Below are the code and all the weights of a small trained network. Each question names an input and a target symbol and asks about switching units off, where a switched-off unit gives its printed mean instead of its output.

import numpy as np


def w(rows, s, z=0):
    codes = np.array(rows[::2]) - 128.0
    scale = np.full(codes.shape[1], s)
    scale[-1] = z or s
    return codes * scale


def f(y):
    return y / 2 * (1 + np.tanh(0.7978845608 * (y + 0.044715 * y**3)))


def softmax(a):
    e = np.exp(a - a.max(-1, keepdims=True))
    return e / e.sum(-1, keepdims=True)


def log_softmax(a):
    a = a - a.max(-1, keepdims=True)
    return a - np.log(np.exp(a).sum(-1, keepdims=True))


def net(x, mask):
    ids = ['αεηθξπσ'.index(c) for c in x.split()]
    T = len(ids)
    res = E[ids] + P[:T]
    u = 0
    for l in range(2):
        q, k, v = (res @ M[l].T for M in (Q, K, V))
        z = softmax(np.where(np.tri(T) > 0, q @ k.T / 3**0.5, -1e9)) @ v
        res = res + np.where(mask[u], z, O[l][:, -1]) @ O[l][:, :-1]
        u += 1
        y = f(res @ A[l][:, :-1].T + A[l][:, -1])
        res = res + np.where(mask[u : u + 16], y, B[l][:, -1]) @ B[l][:, :-1]
        u += 16
    return log_softmax(res[-1] @ U[:, :-1].T + U[:, -1])


Q, K, V, O, A, B = {}, {}, {}, {}, {}, {}
E = w([
[46,99,45,47,135,171,168,123,78],'α',
[174,53,52,65,135,124,39,112,187],'ε',
[103,27,116,178,75,197,90,51,91],'η',
[166,174,191,65,45,198,77,127,174],'θ',
[123,166,177,70,252,124,68,14,130],'ξ',
[145,155,223,152,113,71,211,161,38],'π',
[211,95,101,105,188,192,210,155,196],'σ',
],0.0042)
P = w([
[110,179,71,211,117,104,81,165,142],'0',
[58,60,193,92,160,113,184,91,255],'1',
[140,109,136,75,106,79,187,57,179],'2',
[176,89,160,62,124,135,160,70,98],'3',
[187,101,157,59,135,164,132,97,93],'4',
[172,102,154,68,153,181,123,111,86],'5',
[174,109,164,76,154,194,117,118,85],'6',
[184,107,147,73,159,195,98,117,83],'7',
[180,103,150,74,161,195,101,128,82],'8',
[183,102,154,75,160,211,90,136,79],'9',
],0.0039)
Q[0] = w([
[82,175,113,222,98,1,158,173,170],'0.h1',
[191,80,161,45,96,99,183,64,89],'0.h1',
[129,132,150,151,141,137,116,169,88],'0.h1',
],0.039)
K[0] = w([
[62,166,51,171,141,148,76,117,253],'0.h1',
[104,156,156,175,103,22,173,143,126],'0.h1',
[141,170,117,149,114,150,128,126,73],'0.h1',
],0.037)
V[0] = w([
[172,233,55,254,107,63,86,156,7],'0.h1',
[63,130,173,188,120,100,159,197,151],'0.h1',
[47,118,209,177,139,88,173,176,194],'0.h1',
],0.0081)
O[0] = w([
[47,3,208,123,118,60,125,201,180,1],'0.h1',
[181,90,144,108,88,80,128,133,55,154],'0.h1',
[210,127,116,109,92,60,127,110,33,224],'0.h1',
],0.0058,0.001)
A[0] = w([
[97,26,168,167,94,120,80,131,121,70],'0.n1',
[127,122,135,146,101,102,108,96,144,93],'0.n2',
[162,131,110,160,153,200,175,182,112,180],'0.n3',
[75,161,147,126,175,111,69,80,169,125],'0.n4',
[95,88,202,74,142,99,183,99,189,175],'0.n5',
[128,166,89,125,123,163,146,107,168,3],'0.n6',
[143,105,32,147,93,114,74,177,214,130],'0.n7',
[78,158,69,12,121,169,66,118,75,100],'0.n8',
[204,95,45,82,128,171,10,118,98,80],'0.n9',
[115,143,120,117,101,150,154,110,147,68],'0.n10',
[99,67,122,206,91,201,119,34,150,118],'0.n11',
[173,149,84,146,73,88,86,105,63,60],'0.n12',
[133,188,201,128,65,190,64,168,161,147],'0.n13',
[150,194,138,138,162,142,93,148,25,88],'0.n14',
[134,141,123,135,255,116,71,121,152,200],'0.n15',
[25,110,26,153,121,132,140,161,94,140],'0.n16',
],0.011,0.0014)
B[0] = w([
[78,113,94,133,118,97,63,194,62,157],'0.n1',
[104,150,126,141,102,120,99,116,143,114],'0.n2',
[174,116,122,96,162,139,197,154,62,178],'0.n3',
[137,177,126,208,154,81,91,80,135,128],'0.n4',
[139,91,97,124,55,43,139,99,141,173],'0.n5',
[114,186,111,92,185,139,112,197,161,141],'0.n6',
[175,100,43,172,48,161,149,169,118,125],'0.n7',
[44,112,191,159,100,89,144,107,193,205],'0.n8',
[98,102,84,73,85,135,82,96,254,254],'0.n9',
[113,160,140,108,133,157,127,143,148,125],'0.n10',
[91,134,103,76,146,185,37,110,71,152],'0.n11',
[106,168,135,158,114,163,125,71,47,147],'0.n12',
[189,187,192,135,70,86,93,172,88,148],'0.n13',
[133,146,135,198,136,111,145,111,27,174],'0.n14',
[197,92,89,198,184,44,106,104,136,170],'0.n15',
[36,86,114,196,159,157,205,124,88,109],'0.n16',
],0.013,0.0036)
Q[1] = w([
[88,250,25,230,190,188,117,201,180],'1.h1',
[125,133,115,103,139,160,128,109,128],'1.h1',
[168,34,159,103,115,112,144,102,120],'1.h1',
],0.02)
K[1] = w([
[138,130,146,76,177,93,88,3,174],'1.h1',
[122,125,135,121,143,135,131,142,101],'1.h1',
[141,122,114,185,131,108,132,175,111],'1.h1',
],0.022)
V[1] = w([
[252,177,163,90,66,103,107,146,143],'1.h1',
[148,169,32,215,109,201,63,161,111],'1.h1',
[201,84,100,145,154,145,251,88,176],'1.h1',
],0.011)
O[1] = w([
[183,53,184,228,87,233,131,142,149,94],'1.h1',
[114,244,25,213,67,179,134,123,127,254],'1.h1',
[149,67,137,69,51,107,162,2,78,34],'1.h1',
],0.0067,0.0099)
A[1] = w([
[190,151,97,82,194,178,173,148,158,107],'1.n1',
[165,156,166,140,123,134,115,102,179,204],'1.n2',
[120,160,144,155,124,152,154,105,91,8],'1.n3',
[112,106,135,85,147,222,83,108,85,171],'1.n4',
[99,179,152,115,183,149,134,112,120,64],'1.n5',
[131,75,182,96,134,143,133,120,126,4],'1.n6',
[141,81,149,131,78,129,157,91,107,194],'1.n7',
[136,125,99,128,87,128,160,85,104,102],'1.n8',
[139,81,168,111,127,143,129,121,137,6],'1.n9',
[149,141,139,179,204,97,139,74,134,103],'1.n10',
[130,111,154,174,141,180,134,109,134,143],'1.n11',
[133,109,121,107,149,143,122,112,193,5],'1.n12',
[129,105,152,118,143,92,132,179,139,139],'1.n13',
[154,169,161,143,152,150,148,130,8,98],'1.n14',
[162,204,197,60,105,117,123,126,137,57],'1.n15',
[56,124,168,147,151,179,213,129,165,178],'1.n16',
],0.012,0.0024)
B[1] = w([
[210,50,113,75,93,157,156,105,65,246],'1.n1',
[184,113,157,191,112,126,168,128,146,229],'1.n2',
[158,102,119,122,138,135,88,179,188,185],'1.n3',
[144,241,82,136,143,111,131,217,73,185],'1.n4',
[115,171,174,91,135,129,109,138,65,229],'1.n5',
[98,129,141,217,145,78,59,38,132,145],'1.n6',
[209,144,122,115,145,181,172,156,11,227],'1.n7',
[143,46,120,72,168,124,138,93,216,255],'1.n8',
[96,141,129,189,163,103,81,49,143,142],'1.n9',
[125,86,162,168,149,132,100,69,45,183],'1.n10',
[79,175,225,105,110,127,183,124,131,204],'1.n11',
[134,105,54,145,116,114,97,120,173,185],'1.n12',
[130,86,147,123,153,111,108,199,129,203],'1.n13',
[99,39,124,130,167,74,49,231,167,206],'1.n14',
[64,92,217,190,97,178,207,159,151,185],'1.n15',
[54,93,163,64,113,67,162,91,137,181],'1.n16',
],0.011,0.007)
U = w([
[22,114,136,30,137,64,179,51,128,104],'α',
[139,120,40,156,85,138,77,90,253,104],'ε',
[111,246,78,116,132,160,96,158,74,49],'η',
[117,152,207,193,55,189,184,157,152,149],'θ',
[142,119,157,228,188,75,81,42,77,85],'ξ',
[137,49,159,117,213,75,79,239,134,121],'π',
[217,72,111,65,117,189,190,112,58,252],'σ',
],0.0028,0.00039)

Each question gives the input, a string of symbols that net reads in full, and the target symbol t.
The units are the heads (3 rows each of Q, K, V and O) and the neurons (one row each of A and B). Each row of codes is followed by its name. A weight is (code - 128) times the scale printed after its matrix; where a second scale follows, it is the last column's (O, A, B and U).
mask holds one flag per unit, layer by layer, with each layer's heads first. A switched-off unit (its flag False) gives its mean, the last column of its rows in O or B, instead of its output. The means were averaged over made-up inputs and are rounded, as every weight is.
A unit's drop is (log p(t) with every unit on - log p(t) with that unit switched off) / (log p(t) with every unit on - log p(t) with every unit switched off).
The circuit of an input: a set's keep is (log p(t) with only the set's units on - log p(t) with every unit switched off) / (log p(t) with every unit on - log p(t) with every unit switched off). Starting from the 12 units with the biggest drops (on a tie, the unit counted first), units are removed one at a time, each time the one whose removal leaves the highest keep (on an exact tie, the one counted first), for as long as the keep stays at least 0.8.
units of the circuit, in order: the units of the circuit, biggest drop first
most important unit: the unit with the biggest drop
k most important neurons: the k neurons with the biggest drops, biggest first
top k neurons in layer l: the k neurons of layer l with the biggest drops, biggest first
input σ θ π ε θ θ ξ θ, target σ: units of the circuit, in order	[1.h1; 1.n7; 0.n1]
input α ξ η π θ π α π, target α: units of the circuit, in order	[1.h1; 0.n16]
input σ σ π σ π α, target α: units of the circuit, in order	[1.n16; 0.n8; 0.n16]
input π ξ ξ, target π: 2 most important neurons	[0.n1; 1.n13]
input α σ α ξ α π π ξ σ ε, target ε: units of the circuit, in order	[0.n9]
input π α π ε π, target π: 2 most important neurons	[0.n1; 0.n9]
input ξ η η ε ξ ξ θ π, target ξ: 3 most important neurons	[1.n6; 1.n9; 0.n11]
input ε ε θ θ, target θ: 2 most important neurons	[1.n15; 0.n13]
input ξ θ η π θ η α, target ξ: top 3 neurons in layer 1	[1.n6; 1.n9; 1.n7]
input π ε θ π ε θ σ η σ η, target η: top 3 neurons in layer 0	[0.n11; 0.n1; 0.n8]
input ε π θ σ θ σ, target ε: 2 most important neurons	[0.n7; 0.n9]
input θ η σ π σ π π η, target θ: units of the circuit, in order	[1.h1; 0.n13; 1.n11]
input α σ ε θ π ε, target α: top 2 neurons in layer 0	[0.n16; 0.n13]
input ε α π, target ε: 2 most important neurons	[0.n7; 1.n8]
input α π π, target π: top neuron in layer 1	[1.n14]
input θ π ξ π ε π, target θ: top 2 neurons in layer 1	[1.n11; 1.n8]
input σ α σ σ π ξ α α ξ, target σ: 2 most important neurons	[0.n7; 1.n7]
input α π θ π σ α π π π η, target α: top 2 neurons in layer 0	[0.n16; 0.n7]
input θ σ σ π σ σ θ σ, target θ: top 2 neurons in layer 0	[0.n13; 0.n7]
input ε π ξ, target ε: top 2 neurons in layer 0	[0.n7; 0.n9]
input ξ π ε σ η, target ξ: top 2 neurons in layer 1	[1.n6; 1.n9]
input η η π π π ε, target η: 2 most important neurons	[0.n1; 0.n16]
input ε ε π σ π π ε θ, target ε: 2 most important neurons	[0.n7; 1.n8]
input σ ξ ξ θ ε σ α θ θ α, target α: most important unit	0.n8
input η π η σ θ θ, target η: 3 most important neurons	[0.n9; 0.n1; 0.n11]
input σ σ σ θ θ ξ π, target σ: 2 most important neurons	[0.n7; 1.n7]
